Below are the code and all the weights of a small trained network. Each question names an input and a class and asks about switching units off, where a switched-off unit gives its printed mean instead of its output.

import numpy as np


def w(rows, s, z=0):
    codes = np.array(rows[::2]) - 128.0
    scale = np.full(codes.shape[1], s)
    scale[-1] = z or s
    return codes * scale


def norm(h):
    return h / np.sqrt((h * h).mean(-1, keepdims=True) + 1e-5)


def f(y):
    return y / 2 * (1 + np.tanh(0.7978845608 * (y + 0.044715 * y**3)))


def log_softmax(a):
    a = a - a.max(-1, keepdims=True)
    return a - np.log(np.exp(a).sum(-1, keepdims=True))


def net(x, mask):
    res = np.array(x, float).reshape(1, 6) / 4 @ E
    u = 0
    for l in range(3):
        y = f(norm(res) @ A[l][:, :-1].T + A[l][:, -1])
        res = res + np.where(mask[u : u + 13], y, B[l][:, -1]) @ B[l][:, :-1]
        u += 13
    return log_softmax(norm(res)[-1] @ U[:, :-1].T + U[:, -1])


A, B = {}, {}
E = w([
[72,216,103],'x0',
[1,139,68],'x1',
[177,152,84],'x2',
[134,223,91],'x3',
[143,128,211],'x4',
[68,193,211],'x5',
],0.0067)
A[0] = w([
[115,67,187,206],'0.n0',
[166,13,4,143],'0.n1',
[123,131,171,110],'0.n2',
[62,2,244,50],'0.n3',
[145,196,109,82],'0.n4',
[77,159,166,204],'0.n5',
[101,132,28,49],'0.n6',
[210,57,170,45],'0.n7',
[17,148,181,252],'0.n8',
[53,135,75,165],'0.n9',
[118,124,109,190],'0.n10',
[214,112,81,150],'0.n11',
[153,151,155,167],'0.n12',
],0.0098,0.0013)
B[0] = w([
[142,1,84,188],'0.n0',
[147,42,93,234],'0.n1',
[131,130,197,144],'0.n2',
[92,137,207,253],'0.n3',
[155,138,22,147],'0.n4',
[110,47,95,177],'0.n5',
[114,110,187,162],'0.n6',
[91,133,125,205],'0.n7',
[151,78,156,233],'0.n8',
[86,77,77,179],'0.n9',
[161,81,131,136],'0.n10',
[211,46,114,176],'0.n11',
[196,79,148,148],'0.n12',
],0.0061,0.0055)
A[1] = w([
[117,120,107,61],'1.n0',
[167,110,134,113],'1.n1',
[78,137,128,45],'1.n2',
[115,55,150,111],'1.n3',
[28,71,217,110],'1.n4',
[235,251,160,39],'1.n5',
[101,138,189,79],'1.n6',
[228,229,130,4],'1.n7',
[119,116,81,178],'1.n8',
[160,150,144,24],'1.n9',
[137,127,120,84],'1.n10',
[95,108,126,59],'1.n11',
[189,142,254,129],'1.n12',
],0.0097,0.0021)
B[1] = w([
[139,154,195,121],'1.n0',
[201,104,122,143],'1.n1',
[105,187,130,127],'1.n2',
[142,110,156,199],'1.n3',
[144,96,141,253],'1.n4',
[208,255,117,177],'1.n5',
[106,175,83,147],'1.n6',
[161,205,174,162],'1.n7',
[140,32,64,148],'1.n8',
[105,157,114,117],'1.n9',
[39,155,140,121],'1.n10',
[108,185,188,133],'1.n11',
[150,187,172,213],'1.n12',
],0.0052,0.0059)
A[2] = w([
[111,105,111,27],'2.n0',
[84,206,182,3],'2.n1',
[163,176,86,90],'2.n2',
[69,69,178,249],'2.n3',
[203,129,87,69],'2.n4',
[84,171,137,154],'2.n5',
[145,94,98,92],'2.n6',
[150,131,229,141],'2.n7',
[182,186,107,144],'2.n8',
[9,143,111,133],'2.n9',
[71,89,109,125],'2.n10',
[137,40,135,121],'2.n11',
[98,135,111,123],'2.n12',
],0.013,0.0025)
B[2] = w([
[122,123,131,127],'2.n0',
[168,1,54,147],'2.n1',
[150,166,193,143],'2.n2',
[82,250,145,255],'2.n3',
[161,126,181,155],'2.n4',
[240,185,88,140],'2.n5',
[167,119,110,146],'2.n6',
[62,192,168,209],'2.n7',
[164,129,138,159],'2.n8',
[115,218,42,184],'2.n9',
[59,151,135,176],'2.n10',
[42,116,118,228],'2.n11',
[65,166,48,129],'2.n12',
],0.0062,0.0074)
U = w([
[202,60,111,150],'0',
[77,100,120,90],'1',
[220,220,125,163],'2',
[78,223,10,115],'3',
[140,112,254,99],'4',
[66,143,176,182],'5',
[101,72,84,162],'6',
[114,146,121,3],'7',
],0.021,0.012)

Each question gives the input, the list of numbers given to net, and the class t.
The units are the neurons (one row each of A and B). Each row of codes is followed by its name. A weight is (code - 128) times the scale printed after its matrix; where a second scale follows, it is the last column's (A, B and U).
mask holds one flag per neuron, layer by layer. A switched-off neuron (its flag False) gives its mean, the last column of its row in B, instead of its output. The means were averaged over made-up inputs and are rounded, as every weight is.
A unit's drop is (log p(t) with every unit on - log p(t) with that unit switched off) / (log p(t) with every unit on - log p(t) with every unit switched off).
The circuit of an input: a set's keep is (log p(t) with only the set's units on - log p(t) with every unit switched off) / (log p(t) with every unit on - log p(t) with every unit switched off). Starting from the 12 units with the biggest drops (on a tie, the unit counted first), units are removed one at a time, each time the one whose removal leaves the highest keep (on an exact tie, the one counted first), for as long as the keep stays at least 0.8.
circuit, biggest first: the units of the circuit, biggest drop first
unit that matters most: the unit with the biggest drop
k most important neurons: the k neurons with the biggest drops, biggest first
top k neurons in layer l: the k neurons of layer l with the biggest drops, biggest first
drop when u is switched off: that unit's drop, to one decimal
input [8,4,8,-6,7,-6], class 6: unit that matters most	0.n1
input [-2,-6,-8,-6,-2,3], class 5: circuit, biggest first	(2.n7, 2.n3, 2.n11)
input [3,-4,7,-6,3,2], class 2: top 2 neurons in layer 2	(2.n11, 2.n10)
input [4,3,6,3,-2,-6], class 6: circuit, biggest first	(2.n3, 0.n1, 2.n9)
input [-1,6,8,-1,4,6], class 3: 4 most important neurons	(2.n9, 0.n11, 0.n1, 0.n0)
input [-6,-6,-2,-2,-1,8], class 5: circuit, biggest first	(2.n7, 0.n11)
input [3,4,-2,5,6,-8], class 6: top 2 neurons in layer 0	(0.n3, 0.n1)
input [-3,7,-4,8,6,7], class 3: circuit, biggest first	(2.n9, 2.n5)
input [0,2,4,1,2,-5], class 6: top 3 neurons in layer 1	(1.n5, 1.n12, 1.n7)
input [7,6,2,-7,4,-1], class 3: top 2 neurons in layer 2	(2.n9, 2.n3)
input [-8,7,4,5,-3,-1], class 6: drop when 0.n1 is switched off	0.2
input [-1,-3,4,2,7,8], class 2: drop when 2.n3 is switched off	-0.1
input [4,0,-5,0,-3,4], class 3: drop when 0.n11 is switched off	0.2
input [5,7,-6,-4,2,0], class 3: circuit, biggest first	(2.n9)
